Below are the code and all the weights of a small trained network. Each question names an input and a class and asks about switching units off, where a switched-off unit gives its printed mean instead of its output.

import numpy as np


def w(rows, s, z=0):
    codes = np.array(rows[::2]) - 128.0
    scale = np.full(codes.shape[1], s)
    scale[-1] = z or s
    return codes * scale


def norm(h):
    return h / np.sqrt((h * h).mean(-1, keepdims=True) + 1e-5)


def f(y):
    return np.maximum(y, 0)


def log_softmax(a):
    a = a - a.max(-1, keepdims=True)
    return a - np.log(np.exp(a).sum(-1, keepdims=True))


def net(x, mask):
    res = np.array(x, float).reshape(1, 8) / 4 @ E
    u = 0
    for l in range(2):
        y = f(norm(res) @ A[l][:, :-1].T + A[l][:, -1])
        res = res + np.where(mask[u : u + 13], y, B[l][:, -1]) @ B[l][:, :-1]
        u += 13
    return log_softmax(norm(res)[-1] @ U[:, :-1].T + U[:, -1])


A, B = {}, {}
E = w([
[122,131,132,133,127,126,121,123,133,123,134,125],'x0',
[198,4,123,146,85,95,104,168,135,107,212,75],'x1',
[122,125,131,130,121,124,133,131,127,136,127,130],'x2',
[127,128,134,133,125,127,125,126,134,126,128,132],'x3',
[125,119,116,125,125,128,138,124,135,129,123,130],'x4',
[128,131,135,136,119,126,120,122,139,129,132,129],'x5',
[122,132,161,57,197,109,106,198,242,145,124,148],'x6',
[165,151,146,197,201,107,214,117,154,150,156,90],'x7',
],0.0041)
A[0] = w([
[110,97,145,140,126,85,104,108,110,143,117,110,69],'L0N1',
[80,163,99,88,81,173,91,191,126,72,70,137,101],'L0N2',
[130,129,179,188,153,187,92,144,117,142,98,129,124],'L0N3',
[153,112,184,174,190,141,226,104,139,134,143,105,153],'L0N4',
[174,70,104,88,134,90,100,254,206,122,201,100,1],'L0N5',
[165,71,123,84,65,112,95,162,144,108,162,68,93],'L0N6',
[105,108,91,84,26,161,56,110,78,144,83,120,120],'L0N7',
[151,70,140,142,134,119,155,157,144,94,179,73,74],'L0N8',
[90,133,200,74,206,158,135,159,197,153,72,204,129],'L0N9',
[77,104,133,35,91,124,37,110,103,130,119,194,155],'L0N10',
[171,45,152,176,127,101,96,142,66,109,115,74,117],'L0N11',
[91,171,80,200,90,163,183,64,68,156,116,124,104],'L0N12',
[77,226,107,164,107,173,166,63,17,96,61,162,124],'L0N13',
],0.0034,0.0028)
B[0] = w([
[120,138,145,144,133,135,127,142,113,123,136,149,131],'L0N1',
[153,112,120,128,129,135,67,160,139,173,118,99,178],'L0N2',
[141,98,104,116,121,125,162,131,136,136,115,131,143],'L0N3',
[104,159,121,171,136,55,140,122,144,174,143,103,205],'L0N4',
[142,91,216,131,182,142,135,1,105,145,48,114,207],'L0N5',
[103,144,148,132,135,134,180,90,105,97,152,161,196],'L0N6',
[141,141,147,108,114,129,185,126,142,73,169,185,203],'L0N7',
[123,120,117,152,117,114,91,149,101,154,87,106,178],'L0N8',
[128,179,66,128,104,131,122,168,79,127,162,131,214],'L0N9',
[101,100,106,154,120,146,58,157,98,175,86,40,210],'L0N10',
[109,173,90,138,84,141,147,146,123,121,131,154,193],'L0N11',
[165,65,167,127,175,108,84,149,177,135,98,82,214],'L0N12',
[153,34,201,100,164,108,126,87,152,135,136,118,254],'L0N13',
],0.0049,0.005)
A[1] = w([
[130,121,106,120,58,174,166,132,94,66,195,206,74],'L1N1',
[110,76,171,56,113,187,84,132,160,73,59,144,59],'L1N2',
[134,129,87,188,41,155,158,165,89,115,183,87,133],'L1N3',
[126,64,158,72,91,139,86,111,107,87,122,172,135],'L1N4',
[111,106,171,81,87,157,110,115,152,128,115,119,59],'L1N5',
[138,115,159,78,127,173,103,132,124,97,94,131,123],'L1N6',
[124,165,87,217,99,91,156,161,106,133,174,113,85],'L1N7',
[151,114,112,119,68,152,158,140,119,60,149,202,50],'L1N8',
[156,90,156,154,112,119,139,65,91,92,93,90,137],'L1N9',
[112,160,131,121,211,101,179,97,174,155,113,148,82],'L1N10',
[113,255,67,108,127,155,119,188,128,166,116,103,64],'L1N11',
[76,115,72,112,58,203,77,185,63,75,117,161,132],'L1N12',
[123,233,97,117,143,101,226,178,157,102,181,205,6],'L1N13',
],0.0051,0.0017)
B[1] = w([
[138,199,186,83,174,139,190,120,197,116,169,118,169],'L1N1',
[139,99,118,157,115,138,84,132,43,151,171,180,225],'L1N2',
[133,167,39,147,93,87,120,113,168,72,78,178,191],'L1N3',
[115,163,177,105,110,199,164,73,68,78,165,197,230],'L1N4',
[158,82,84,178,129,120,147,101,77,125,123,182,178],'L1N5',
[100,65,78,204,81,120,87,146,90,136,137,154,188],'L1N6',
[116,84,56,102,133,173,76,114,59,106,77,163,180],'L1N7',
[120,160,183,68,142,142,153,102,181,126,159,124,157],'L1N8',
[97,196,84,96,141,125,108,217,163,150,127,120,255],'L1N9',
[158,100,185,128,72,137,178,139,150,75,153,110,218],'L1N10',
[66,183,56,61,78,144,125,181,226,153,126,122,187],'L1N11',
[144,189,176,118,217,91,204,132,229,147,109,49,217],'L1N12',
[166,132,179,100,70,200,147,1,37,2,204,189,163],'L1N13',
],0.0049,0.0053)
U = w([
[118,61,178,124,120,182,63,103,23,127,130,192,241],'0',
[127,205,145,88,94,166,193,101,161,44,168,159,235],'1',
[166,85,220,167,181,84,185,107,165,161,103,47,139],'2',
[144,129,2,193,106,74,122,137,116,110,87,108,4],'3',
[67,171,75,78,112,159,63,195,166,198,90,123,2],'4',
],0.0091,0.00082)

Each question gives the input, the list of numbers given to net, and the class t.
The units are the neurons (one row each of A and B). Each row of codes is followed by its name. A weight is (code - 128) times the scale printed after its matrix; where a second scale follows, it is the last column's (A, B and U).
mask holds one flag per neuron, layer by layer. A switched-off neuron (its flag False) gives its mean, the last column of its row in B, instead of its output. The means were averaged over made-up inputs and are rounded, as every weight is.
A unit's drop is (log p(t) with every unit on - log p(t) with that unit switched off) / (log p(t) with every unit on - log p(t) with every unit switched off).
unit that matters most: the unit with the biggest drop
top k neurons: the k neurons with the biggest drops, biggest first
k most important neurons of layer l: the k neurons of layer l with the biggest drops, biggest first
drop when u is switched off: that unit's drop, to one decimal
input [-1,-4,-2,-4,-4,-3,0,-2], class 0: top neuron	(L0N13)
input [4,1,3,-3,-4,2,-8,-1], class 1: 2 most important neurons of layer 0	(L0N5, L0N7)
input [0,0,-3,2,-6,-5,5,2], class 1: top 4 neurons	(L0N13, L0N9, L0N10, L0N12)
input [6,0,0,-8,-6,-2,-8,2], class 2: top 2 neurons	(L0N13, L0N12)
input [7,1,-6,1,-7,5,6,0], class 0: top 2 neurons	(L0N5, L0N4)
input [7,1,4,4,-7,-3,-8,-7], class 1: 2 most important neurons of layer 1	(L1N12, L1N1)
input [-2,3,6,5,-5,-2,-1,-8], class 1: top 3 neurons	(L0N7, L1N12, L0N13)
input [6,-8,-6,-1,-8,-2,-2,7], class 2: top 2 neurons	(L0N13, L0N12)
input [5,-6,6,-3,3,-1,0,-8], class 0: 2 most important neurons of layer 1	(L1N2, L1N9)
input [-4,0,4,8,-3,5,5,7], class 1: top 4 neurons	(L0N13, L1N13, L0N12, L0N9)
input [1,0,-3,8,-6,6,-7,2], class 2: top 2 neurons	(L0N12, L0N13)
input [7,3,6,1,8,0,-1,7], class 3: top 2 neurons	(L0N13, L1N7)
input [3,1,1,5,5,6,-8,5], class 3: 2 most important neurons of layer 0	(L0N5, L0N11)
input [1,-2,3,-2,-7,5,1,-2], class 4: unit that matters most	L0N9
input [0,-7,8,-7,-2,-7,0,6], class 2: 2 most important neurons of layer 0	(L0N13, L0N12)
input [-2,-7,-1,7,-4,-2,-5,1], class 2: drop when L1N7 is switched off	0.1
input [-8,-4,2,3,0,2,5,6], class 1: drop when L1N13 is switched off	0.7
input [-3,6,-4,-1,-6,-4,4,-1], class 0: drop when L0N5 is switched off	0.0
